Below is a small trained network, with its code and all its weights. Each question gives an input and a target symbol and asks what happens when units are switched off, that is, made to give their printed mean instead of their output.

import numpy as np


def w(rows, s, z=0):
    codes = np.array(rows[::2]) - 128.0
    scale = np.full(codes.shape[1], s)
    scale[-1] = z or s
    return codes * scale


def norm(h):
    return h / np.sqrt((h * h).mean(-1, keepdims=True) + 1e-5)


def f(y):
    return y / 2 * (1 + np.tanh(0.7978845608 * (y + 0.044715 * y**3)))


def softmax(a):
    e = np.exp(a - a.max(-1, keepdims=True))
    return e / e.sum(-1, keepdims=True)


def log_softmax(a):
    a = a - a.max(-1, keepdims=True)
    return a - np.log(np.exp(a).sum(-1, keepdims=True))


def net(x, mask):
    ids = ['βδζηθστω'.index(c) for c in x.split()]
    T = len(ids)
    res = E[ids] + P[:T]
    u = 0
    for l in range(3):
        q, k, v = (norm(res) @ M[l].T for M in (Q, K, V))
        z = softmax(np.where(np.tri(T) > 0, q @ k.T / 2**0.5, -1e9)) @ v
        res = res + np.where(mask[u], z, O[l][:, -1]) @ O[l][:, :-1]
        u += 1
        y = f(norm(res) @ A[l][:, :-1].T + A[l][:, -1])
        res = res + np.where(mask[u : u + 8], y, B[l][:, -1]) @ B[l][:, :-1]
        u += 8
    return log_softmax(norm(res)[-1] @ U[:, :-1].T + U[:, -1])


Q, K, V, O, A, B = {}, {}, {}, {}, {}, {}
E = w([
[35,158,123,122,43,89,187,157,184,94,161],'β',
[210,100,157,110,84,214,107,193,180,114,226],'δ',
[24,14,41,6,121,219,80,155,161,174,135],'ζ',
[17,212,82,58,130,109,45,221,163,182,227],'η',
[132,153,53,229,199,128,133,117,125,53,72],'θ',
[36,142,194,135,54,131,139,35,122,161,140],'σ',
[231,105,64,135,51,123,144,180,50,232,168],'τ',
[148,113,103,127,104,120,180,153,233,146,66],'ω',
],0.016)
P = w([
[125,111,154,83,172,51,191,181,22,90,136],'0',
[142,159,42,116,44,254,137,117,112,170,25],'1',
[102,94,98,179,38,200,96,129,129,169,32],'2',
[101,121,79,186,86,194,136,137,162,191,93],'3',
[106,118,72,194,116,179,148,130,184,195,130],'4',
[121,127,70,203,119,136,135,119,196,197,167],'5',
[131,128,89,209,132,116,118,107,194,190,196],'6',
[138,130,119,171,191,158,121,70,170,173,246],'7',
],0.007)
Q[0] = w([
[88,112,186,36,64,65,204,126,148,139,149],'L0H0',
[254,148,238,220,162,119,250,67,156,129,53],'L0H0',
],0.0086)
K[0] = w([
[63,140,142,100,32,83,196,96,197,148,132],'L0H0',
[170,159,179,180,175,136,121,104,226,188,2],'L0H0',
],0.0059)
V[0] = w([
[169,79,84,211,108,176,75,127,124,148,254],'L0H0',
[117,134,40,124,95,56,174,172,90,160,81],'L0H0',
],0.012)
O[0] = w([
[140,72,120,130,141,246,146,136,193,190,61,254],'L0H0',
[85,128,149,132,178,177,145,112,184,109,99,223],'L0H0',
],0.011,0.0097)
A[0] = w([
[86,153,107,150,52,136,101,62,174,92,107,250],'L0N0',
[147,135,170,166,173,84,138,153,128,80,102,35],'L0N1',
[147,123,171,142,155,56,234,127,79,152,178,177],'L0N2',
[181,127,147,142,53,187,206,187,111,88,64,239],'L0N3',
[89,171,56,82,134,133,44,125,159,138,75,129],'L0N4',
[85,71,137,158,155,102,111,49,145,148,165,92],'L0N5',
[133,137,159,158,164,160,140,126,184,5,110,95],'L0N6',
[205,108,83,149,118,102,114,158,17,137,117,69],'L0N7',
],0.014,0.0017)
B[0] = w([
[168,160,108,135,72,251,170,122,153,171,121,187],'L0N0',
[164,72,161,167,148,94,82,189,46,131,94,133],'L0N1',
[120,93,130,136,116,137,137,227,235,219,65,136],'L0N2',
[144,107,109,76,170,127,243,90,92,99,62,247],'L0N3',
[73,112,72,17,110,125,109,116,174,120,212,174],'L0N4',
[138,198,152,154,99,103,136,169,54,118,155,147],'L0N5',
[106,87,186,137,62,104,207,100,105,53,194,174],'L0N6',
[30,226,116,90,218,123,210,33,23,76,100,131],'L0N7',
],0.011,0.014)
Q[1] = w([
[70,120,2,226,154,48,221,83,2,242,178],'L1H0',
[250,85,198,196,128,152,201,117,157,44,56],'L1H0',
],0.0089)
K[1] = w([
[2,164,57,170,85,81,178,98,127,199,9],'L1H0',
[215,208,152,41,159,209,213,105,176,56,114],'L1H0',
],0.0094)
V[1] = w([
[122,4,136,187,75,134,110,223,131,127,154],'L1H0',
[119,101,92,90,205,135,90,96,73,3,140],'L1H0',
],0.012)
O[1] = w([
[189,189,1,226,242,174,180,72,38,2,44,116],'L1H0',
[192,227,85,189,155,159,131,104,239,90,45,3],'L1H0',
],0.0079,0.0051)
A[1] = w([
[75,118,165,38,193,65,190,93,80,101,125,161],'L1N0',
[130,196,42,139,134,148,119,91,113,164,141,30],'L1N1',
[118,133,109,119,120,110,131,87,85,91,188,195],'L1N2',
[58,181,157,197,162,65,110,144,81,84,130,173],'L1N3',
[95,130,124,114,80,43,156,168,129,169,116,248],'L1N4',
[63,179,144,130,132,187,87,83,197,125,147,100],'L1N5',
[110,146,209,183,143,96,123,135,180,7,220,23],'L1N6',
[101,71,97,92,144,161,64,134,158,137,64,135],'L1N7',
],0.016,0.0013)
B[1] = w([
[219,133,120,108,135,162,189,153,32,67,101,207],'L1N0',
[175,51,176,88,135,148,75,66,109,129,87,148],'L1N1',
[117,123,97,238,136,126,99,159,166,113,177,160],'L1N2',
[142,196,131,100,87,148,247,138,80,52,62,141],'L1N3',
[176,115,134,104,205,163,143,88,189,117,142,157],'L1N4',
[129,104,113,136,123,140,192,109,101,99,59,190],'L1N5',
[193,174,156,119,202,184,98,149,229,224,180,164],'L1N6',
[145,189,110,180,124,83,53,169,179,133,221,254],'L1N7',
],0.015,0.0099)
Q[2] = w([
[47,183,32,83,119,124,101,148,114,135,152],'L2H0',
[175,173,199,211,148,78,125,177,124,250,135],'L2H0',
],0.014)
K[2] = w([
[78,254,166,171,155,91,44,188,93,203,181],'L2H0',
[222,75,173,193,5,157,92,16,142,222,178],'L2H0',
],0.0086)
V[2] = w([
[201,136,98,101,206,30,79,215,104,67,178],'L2H0',
[111,64,13,252,29,112,113,126,94,119,76],'L2H0',
],0.014)
O[2] = w([
[83,122,129,67,11,21,107,112,23,71,103,20],'L2H0',
[229,13,108,155,131,133,134,115,204,61,133,2],'L2H0',
],0.011,0.0074)
A[2] = w([
[133,149,87,122,122,168,59,165,114,152,103,53],'L2N0',
[79,148,120,137,124,183,177,81,45,100,81,254],'L2N1',
[86,97,191,126,71,151,251,76,88,107,49,157],'L2N2',
[124,117,145,121,66,114,194,130,69,127,51,230],'L2N3',
[110,164,154,141,159,162,144,175,181,145,158,247],'L2N4',
[142,123,105,102,123,73,52,136,175,145,131,88],'L2N5',
[156,161,125,125,136,152,117,91,164,91,26,11],'L2N6',
[65,117,128,87,90,126,127,90,85,80,104,61],'L2N7',
],0.022,0.0015)
B[2] = w([
[134,94,193,164,171,94,151,113,151,117,143,151],'L2N0',
[100,104,177,81,83,124,196,146,111,68,129,232],'L2N1',
[82,136,94,129,116,121,194,181,18,2,121,254],'L2N2',
[144,112,94,131,146,230,151,77,146,138,148,205],'L2N3',
[161,104,87,154,165,180,125,109,150,167,121,248],'L2N4',
[138,153,171,82,83,153,141,158,110,85,97,137],'L2N5',
[115,154,110,99,73,105,109,70,101,163,189,143],'L2N6',
[166,141,105,203,186,117,93,135,157,191,94,160],'L2N7',
],0.023)
U = w([
[126,148,93,129,112,185,246,147,66,79,115,130],'β',
[163,123,105,146,183,227,156,110,190,184,167,231],'δ',
[180,146,182,70,83,160,100,218,179,108,175,51],'ζ',
[140,137,58,156,142,108,73,184,58,143,238,18],'η',
[104,119,192,169,231,105,111,127,113,85,88,55],'θ',
[83,255,128,94,153,128,147,181,131,186,104,200],'σ',
[125,146,123,115,123,127,107,9,118,119,165,167],'τ',
[182,185,45,139,82,176,48,158,107,104,24,6],'ω',
],0.0076,0.0011)

Each question gives the input, a string of symbols that net reads in full, and the target symbol t.
The units are the heads (2 rows each of Q, K, V and O) and the neurons (one row each of A and B). Each row of codes is followed by its name. A weight is (code - 128) times the scale printed after its matrix; where a second scale follows, it is the last column's (O, A, B and U).
mask holds one flag per unit, layer by layer, with each layer's heads first. A switched-off unit (its flag False) gives its mean, the last column of its rows in O or B, instead of its output. The means were averaged over made-up inputs and are rounded, as every weight is.
A unit's drop is (log p(t) with every unit on - log p(t) with that unit switched off) / (log p(t) with every unit on - log p(t) with every unit switched off).
unit that matters most: the unit with the biggest drop
top k neurons: the k neurons with the biggest drops, biggest first
top k neurons in layer l: the k neurons of layer l with the biggest drops, biggest first
drop of u: that unit's drop, to one decimal
input ζ σ ζ ζ, target ω: top 2 neurons	L0N0, L1N7
input η τ σ δ η σ, target δ: top 3 neurons	L0N5, L0N4, L1N0
input σ ω τ δ ζ δ ω, target δ: unit that matters most	L0N6
input η τ β τ θ ζ η, target σ: top 3 neurons in layer 0	L0N3, L0N4, L0N0
input ω ζ ζ, target θ: top 3 neurons in layer 1	L1N1, L1N7, L1N6
input ω τ δ τ τ τ τ η, target θ: top 3 neurons in layer 1	L1N1, L1N6, L1N7
input δ σ β τ σ β, target δ: top 3 neurons	L0N6, L1N6, L0N3
input η τ η σ σ σ ζ, target σ: top 2 neurons	L0N0, L1N7
input η τ ζ σ τ τ δ η, target σ: top 3 neurons in layer 0	L0N3, L0N0, L0N4
input σ β ω θ θ, target δ: top 2 neurons in layer 1	L1N6, L1N2
input σ δ θ τ ζ, target η: top 3 neurons	L0N2, L0N3, L2N2
input ζ δ ω θ η, target ω: top 4 neurons	L0N4, L0N3, L2N7, L1N7
input η ω β τ τ δ σ ζ, target σ: top 2 neurons in layer 1	L1N7, L1N0
input ω θ ω η, target θ: top 2 neurons in layer 0	L0N3, L0N2
input θ θ η τ δ θ, target δ: unit that matters most	L1N6
input ζ θ δ τ τ η ζ, target ω: top 2 neurons	L0N4, L0N3
input θ η ζ, target τ: top 2 neurons	L0N1, L2N6
input δ σ ζ, target ζ: top 4 neurons	L1N7, L2N5, L2N2, L0N0
input ζ σ δ τ σ η, target ω: top 2 neurons	L0N0, L0N4
input σ θ δ σ δ δ, target δ: top neuron	L2N2
input θ δ τ σ τ σ η η, target τ: top 4 neurons	L0N1, L2N6, L2N2, L1N1
input δ τ τ β η, target ζ: top 4 neurons	L1N7, L2N5, L2N2, L0N0
input τ σ τ τ η η, target δ: drop of L0H0	0.1
input θ β η τ δ τ τ, target δ: drop of L0H0	1.4
input η ω τ τ θ ω, target δ: drop of L0N3	1.2
input ω σ τ τ δ δ, target δ: drop of L0H0	2.2
input δ δ δ η τ σ η, target ζ: unit that matters most	L0H0
input θ τ η, target τ: top 2 neurons in layer 0	L0N1, L0N4
